Below is a small trained network, with its code and all its weights. Each question gives an input and a class and asks what happens when units are switched off, that is, made to give their printed mean instead of their output.

import numpy as np


def w(rows, s, z=0):
    codes = np.array(rows[::2]) - 128.0
    scale = np.full(codes.shape[1], s)
    scale[-1] = z or s
    return codes * scale


def f(y):
    return np.maximum(y, 0)


def log_softmax(a):
    a = a - a.max(-1, keepdims=True)
    return a - np.log(np.exp(a).sum(-1, keepdims=True))


def net(x, mask):
    res = np.array(x, float).reshape(1, 5) / 4 @ E
    y = f(res @ A[0][:, :-1].T + A[0][:, -1])
    res = res + np.where(mask, y, B[0][:, -1]) @ B[0][:, :-1]
    return log_softmax(res[-1] @ U[:, :-1].T + U[:, -1])


A, B = {}, {}
E = w([
[52,180,188,34,231,55,100,90,132,131,92],'x0',
[89,27,110,185,150,93,11,189,157,182,134],'x1',
[82,239,9,216,167,149,93,71,126,162,210],'x2',
[100,111,162,131,208,239,109,157,255,52,132],'x3',
[239,99,103,186,203,90,151,54,219,162,61],'x4',
],0.0081)
A[0] = w([
[90,162,154,68,210,71,94,84,115,115,137,133],'N1',
[69,195,102,110,218,98,113,115,124,164,142,98],'N2',
[213,81,100,150,173,57,143,68,105,142,136,98],'N3',
[90,165,170,103,195,67,102,92,141,165,30,118],'N4',
[136,131,110,134,67,46,167,95,61,209,106,82],'N5',
[100,212,56,178,183,115,142,127,154,170,196,18],'N6',
[176,63,233,79,117,146,133,139,89,162,92,52],'N7',
[86,117,154,162,205,254,100,159,222,72,121,98],'N8',
[191,194,155,88,91,129,253,68,54,57,143,151],'N9',
[158,77,79,190,59,195,152,175,120,114,174,42],'N10',
[102,79,143,172,142,91,36,177,152,156,124,60],'N11',
[163,32,139,143,150,101,35,228,140,167,98,164],'N12',
[76,132,61,136,111,142,117,71,146,163,164,3],'N13',
[55,130,109,84,76,133,135,190,27,120,166,51],'N14',
[165,109,106,126,168,133,137,112,208,139,101,40],'N15',
[171,125,86,180,109,196,176,138,86,124,193,247],'N16',
[219,90,82,165,191,74,156,73,181,158,67,72],'N17',
[172,88,110,161,100,217,195,157,151,111,128,213],'N18',
[187,79,88,202,74,178,125,154,114,165,115,80],'N19',
[59,157,157,86,135,93,114,128,133,129,135,47],'N20',
[79,136,150,71,238,83,120,117,122,99,102,45],'N21',
[169,149,100,122,85,45,126,91,17,177,96,116],'N22',
[141,112,114,152,87,32,80,162,73,228,130,103],'N23',
[143,22,181,58,109,107,182,158,122,95,53,25],'N24',
[38,147,133,119,98,165,109,176,80,106,174,125],'N25',
[48,51,100,179,162,77,76,129,118,162,161,217],'N26',
[87,121,109,119,170,247,114,165,196,51,99,57],'N27',
[171,212,145,96,144,171,214,68,135,44,95,169],'N28',
[69,100,182,90,150,124,136,119,99,148,86,246],'N29',
[171,51,149,56,72,96,183,188,111,115,31,98],'N30',
[204,119,128,159,134,64,149,23,193,159,64,142],'N31',
[216,130,92,150,229,86,175,143,124,139,91,15],'N32',
[71,124,172,90,98,148,123,200,97,78,155,63],'N33',
[141,226,53,191,153,142,81,66,88,154,189,86],'N34',
],0.0094,0.0054)
B[0] = w([
[133,75,164,102,87,61,120,124,173,155,117,199],'N1',
[164,98,96,76,74,79,152,117,206,112,69,186],'N2',
[94,199,186,120,80,83,106,198,82,91,125,189],'N3',
[166,65,159,67,55,66,155,95,210,167,109,202],'N4',
[192,84,195,126,234,79,201,204,76,223,126,219],'N5',
[164,129,36,215,143,104,148,67,167,57,31,190],'N6',
[181,147,20,178,159,100,143,91,154,101,26,196],'N7',
[204,140,216,130,230,49,204,182,23,203,79,196],'N8',
[21,154,165,124,158,218,54,67,140,254,96,249],'N9',
[160,67,162,68,60,64,128,120,211,163,130,193],'N10',
[71,174,153,157,150,174,53,81,136,218,57,177],'N11',
[30,167,117,93,152,210,67,70,132,197,69,214],'N12',
[156,134,48,191,151,86,81,96,134,116,40,159],'N13',
[147,212,164,182,29,85,77,220,67,65,173,213],'N14',
[112,186,157,184,86,97,92,203,80,113,159,163],'N15',
[110,117,148,63,100,28,113,81,203,141,105,214],'N16',
[156,203,120,162,50,105,44,183,54,82,179,211],'N17',
[152,75,168,44,93,56,116,85,167,159,93,200],'N18',
[155,72,170,62,65,79,138,102,221,151,93,193],'N19',
[180,79,167,116,55,91,132,112,154,153,118,163],'N20',
[143,19,162,110,89,63,114,143,201,171,117,183],'N21',
[188,83,216,136,206,85,217,167,90,171,96,236],'N22',
[125,112,203,131,211,98,159,141,75,215,83,218],'N23',
[191,166,8,218,147,97,151,66,147,85,52,212],'N24',
[127,209,90,174,62,65,70,163,87,90,178,200],'N25',
[36,193,148,100,145,217,75,66,143,181,66,206],'N26',
[204,128,194,162,197,59,206,197,12,195,77,178],'N27',
[57,175,211,174,153,205,46,51,128,223,98,223],'N28',
[126,148,107,69,100,26,129,102,152,92,120,199],'N29',
[146,152,17,164,163,93,168,71,148,109,38,229],'N30',
[119,225,131,129,46,86,80,182,74,96,186,220],'N31',
[91,160,140,217,55,70,75,189,119,125,131,173],'N32',
[148,194,103,180,78,113,29,200,69,111,142,183],'N33',
[165,153,56,183,166,119,182,92,155,68,7,221],'N34',
],0.0079,0.016)
U = w([
[161,113,165,140,206,116,188,172,69,150,123,114],'0',
[123,181,111,158,45,119,100,179,86,97,144,123],'1',
[158,138,26,174,155,124,157,76,159,97,95,107],'2',
[145,69,141,85,57,108,137,109,197,140,123,53],'3',
[58,153,146,142,152,179,93,74,126,170,113,78],'4',
[102,149,121,86,137,120,137,78,138,123,119,220],'5',
[103,14,168,90,227,234,82,78,28,16,253,5],'6',
[225,61,132,85,212,142,106,73,139,15,242,5],'7',
],0.015,0.013)

Each question gives the input, the list of numbers given to net, and the class t.
The units are the neurons (one row each of A and B). Each row of codes is followed by its name. A weight is (code - 128) times the scale printed after its matrix; where a second scale follows, it is the last column's (A, B and U).
mask holds one flag per neuron, in row order. A switched-off neuron (its flag False) gives its mean, the last column of its row in B, instead of its output. The means were averaged over made-up inputs and are rounded, as every weight is.
A unit's drop is (log p(t) with every unit on - log p(t) with that unit switched off) / (log p(t) with every unit on - log p(t) with every unit switched off).
The circuit of an input: a set's keep is (log p(t) with only the set's units on - log p(t) with every unit switched off) / (log p(t) with every unit on - log p(t) with every unit switched off). Starting from the 12 units with the biggest drops (on a tie, the unit counted first), units are removed one at a time, each time the one whose removal leaves the highest keep (on an exact tie, the one counted first), for as long as the keep stays at least 0.8.
circuit, biggest first: the units of the circuit, biggest drop first
top k neurons: the k neurons with the biggest drops, biggest first
drop of u: that unit's drop, to one decimal
input [-3,8,-6,-2,-7], class 4: top 2 neurons	[N12 N11]
input [-6,-7,-7,-6,-6], class 2: circuit, biggest first	[N30]
input [3,7,7,-8,-8], class 0: top 2 neurons	[N23 N22]
input [-1,6,1,2,5], class 4: top 3 neurons	[N12 N26 N14]
input [-7,-1,-3,7,4], class 0: top 3 neurons	[N8 N27 N4]
input [-5,-6,-3,-6,6], class 0: top 2 neurons	[N5 N22]
input [-3,-8,1,0,7], class 4: top 4 neurons	[N28 N9 N14 N25]
input [3,-3,3,-8,8], class 0: top 2 neurons	[N22 N5]
input [-4,-8,2,-8,8], class 0: top 4 neurons	[N5 N22 N14 N25]
input [4,-5,2,4,4], class 4: top 3 neurons	[N28 N22 N5]
input [-1,6,-7,-6,-4], class 2: top 4 neurons	[N30 N24 N7 N8]
input [-8,1,6,-6,-5], class 3: top 2 neurons	[N10 N16]
input [-1,-6,-4,5,-1], class 4: top 3 neurons	[N28 N9 N22]
input [-5,-5,2,-4,-4], class 3: top 4 neurons	[N16 N10 N12 N26]
input [-6,-2,8,-6,-6], class 2: circuit, biggest first	[N34]
input [4,-2,8,7,-1], class 2: top 3 neurons	[N6 N34 N5]
input [0,-8,-7,-3,-2], class 4: top 2 neurons	[N9 N28]
input [-5,0,7,-5,-2], class 2: drop of N34	0.7
input [3,1,3,5,2], class 0: drop of N8	0.1
input [8,-6,-4,8,5], class 0: drop of N19	0.2
input [1,-3,0,4,2], class 0: circuit, biggest first	[N8]
input [-5,6,-8,6,5], class 2: drop of N24	0.7
